Below is a small trained network, with its code and all its weights. Each question gives an input and a target symbol and asks what happens when units are switched off, that is, made to give their printed mean instead of their output.

import numpy as np


def w(rows, s, z=0):
    codes = np.array(rows[::2]) - 128.0
    scale = np.full(codes.shape[1], s)
    scale[-1] = z or s
    return codes * scale


def f(y):
    return y / 2 * (1 + np.tanh(0.7978845608 * (y + 0.044715 * y**3)))


def softmax(a):
    e = np.exp(a - a.max(-1, keepdims=True))
    return e / e.sum(-1, keepdims=True)


def log_softmax(a):
    a = a - a.max(-1, keepdims=True)
    return a - np.log(np.exp(a).sum(-1, keepdims=True))


def net(x, mask):
    ids = ['αζηθξφ'.index(c) for c in x.split()]
    T = len(ids)
    res = E[ids] + P[:T]
    q, k, v = (res @ M[0].T for M in (Q, K, V))
    z = softmax(np.where(np.tri(T) > 0, q @ k.T / 4**0.5, -1e9)) @ v
    res = res + np.where(mask[0], z, O[0][:, -1]) @ O[0][:, :-1]
    y = f(res @ A[0][:, :-1].T + A[0][:, -1])
    res = res + np.where(mask[1:13], y, B[0][:, -1]) @ B[0][:, :-1]
    return log_softmax(res[-1] @ U[:, :-1].T + U[:, -1])


Q, K, V, O, A, B = {}, {}, {}, {}, {}, {}
E = w([
[68,135,169,136,154,3,102],'α',
[150,77,152,176,49,70,76],'ζ',
[139,165,108,160,30,140,123],'η',
[196,124,92,210,77,11,124],'θ',
[75,119,125,110,95,134,169],'ξ',
[163,99,160,136,136,140,86],'φ',
],0.024)
P = w([
[148,156,211,127,173,167,205],'0',
[119,142,120,168,152,182,123],'1',
[124,139,103,148,145,174,97],'2',
[128,145,120,148,141,127,68],'3',
[128,124,90,128,135,148,51],'4',
[152,121,100,125,144,109,31],'5',
[175,128,141,114,144,82,6],'6',
],0.013)
Q[0] = w([
[162,93,104,114,142,152,80],'head 1',
[133,76,78,110,118,95,161],'head 1',
[166,194,122,2,199,75,206],'head 1',
[78,194,100,81,214,149,185],'head 1',
],0.011)
K[0] = w([
[38,69,67,172,60,47,65],'head 1',
[90,67,108,96,134,251,158],'head 1',
[254,45,204,94,30,179,212],'head 1',
[112,68,182,249,112,152,222],'head 1',
],0.0068)
V[0] = w([
[200,2,115,153,145,130,105],'head 1',
[226,219,135,79,240,93,251],'head 1',
[210,204,127,128,174,190,70],'head 1',
[84,172,241,136,185,131,95],'head 1',
],0.008)
O[0] = w([
[114,15,140,135,157,156,143,187],'head 1',
[161,169,103,189,206,41,119,1],'head 1',
[24,155,133,204,163,210,66,88],'head 1',
[255,93,212,54,221,109,84,147],'head 1',
],0.0095,0.0089)
A[0] = w([
[24,85,172,154,184,113,255,91],'neuron 1',
[115,50,116,128,109,58,169,152],'neuron 2',
[58,98,103,219,136,83,142,105],'neuron 3',
[38,158,180,88,153,141,192,4],'neuron 4',
[141,172,129,93,59,114,83,171],'neuron 5',
[146,193,137,207,132,147,205,108],'neuron 6',
[82,111,137,196,172,109,159,119],'neuron 7',
[118,86,143,88,116,199,187,12],'neuron 8',
[80,153,212,81,159,167,148,156],'neuron 9',
[150,156,107,154,107,125,68,117],'neuron 10',
[40,118,151,172,174,156,83,129],'neuron 11',
[86,104,148,42,70,117,131,108],'neuron 12',
],0.011,0.0028)
B[0] = w([
[126,110,70,23,95,183,77,138],'neuron 1',
[174,132,185,110,94,131,86,250],'neuron 2',
[131,131,154,195,94,97,170,194],'neuron 3',
[184,103,50,109,109,10,121,131],'neuron 4',
[88,93,112,169,155,98,47,222],'neuron 5',
[43,130,53,107,167,95,93,150],'neuron 6',
[128,96,193,98,76,138,156,147],'neuron 7',
[120,140,174,170,126,145,124,199],'neuron 8',
[113,89,82,69,87,103,156,147],'neuron 9',
[116,106,155,93,180,128,175,178],'neuron 10',
[137,64,154,146,111,116,124,163],'neuron 11',
[199,162,117,144,179,81,124,244],'neuron 12',
],0.011,0.013)
U = w([
[84,165,141,169,151,163,77,185],'α',
[148,222,228,83,14,207,77,142],'ζ',
[172,176,162,153,201,147,148,87],'η',
[134,89,125,185,126,105,165,4],'θ',
[113,3,138,135,183,180,161,158],'ξ',
[145,107,86,28,45,162,101,156],'φ',
],0.0066,0.0027)

Each question gives the input, a string of symbols that net reads in full, and the target symbol t.
The units are the heads (4 rows each of Q, K, V and O) and the neurons (one row each of A and B). Each row of codes is followed by its name. A weight is (code - 128) times the scale printed after its matrix; where a second scale follows, it is the last column's (O, A, B and U).
mask holds one flag per unit, heads first, then neurons. A switched-off unit (its flag False) gives its mean, the last column of its rows in O or B, instead of its output. The means were averaged over made-up inputs and are rounded, as every weight is.
A unit's drop is (log p(t) with every unit on - log p(t) with that unit switched off) / (log p(t) with every unit on - log p(t) with every unit switched off).
The circuit of an input: a set's keep is (log p(t) with only the set's units on - log p(t) with every unit switched off) / (log p(t) with every unit on - log p(t) with every unit switched off). Starting from the 12 units with the biggest drops (on a tie, the unit counted first), units are removed one at a time, each time the one whose removal leaves the highest keep (on an exact tie, the one counted first), for as long as the keep stays at least 0.8.
units of the circuit, in order: the units of the circuit, biggest drop first
top k neurons: the k neurons with the biggest drops, biggest first
drop of u: that unit's drop, to one decimal
input ζ θ ζ ξ ζ α, target φ: top 3 neurons	neuron 8; neuron 3; neuron 9
input θ φ φ η ζ φ ζ, target ξ: units of the circuit, in order	head 1; neuron 11
input ξ θ ζ ζ θ, target ζ: units of the circuit, in order	neuron 2; head 1
input α η ζ φ, target η: top neuron	neuron 2
input θ φ ζ ζ ζ ζ, target ζ: top 2 neurons	neuron 2; neuron 8
input ζ φ ζ ζ φ α, target φ: units of the circuit, in order	head 1; neuron 9; neuron 1; neuron 8
input ζ ζ ζ ζ ξ, target φ: units of the circuit, in order	neuron 4; head 1
input θ φ α, target ζ: units of the circuit, in order	neuron 1; neuron 5
input φ φ α, target ξ: units of the circuit, in order	head 1; neuron 11; neuron 12
input η ζ θ θ ζ ζ ξ, target φ: units of the circuit, in order	head 1; neuron 4
input η η η φ, target ξ: units of the circuit, in order	head 1; neuron 11; neuron 2
input θ θ φ ζ ζ η ζ, target α: units of the circuit, in order	neuron 5; head 1; neuron 12
input θ ζ φ ζ ζ θ, target ζ: units of the circuit, in order	neuron 2; neuron 12
input ζ θ η, target α: drop of head 1	0.3
input α ζ η, target η: drop of head 1	0.7
input ζ φ φ, target ξ: drop of neuron 2	0.1
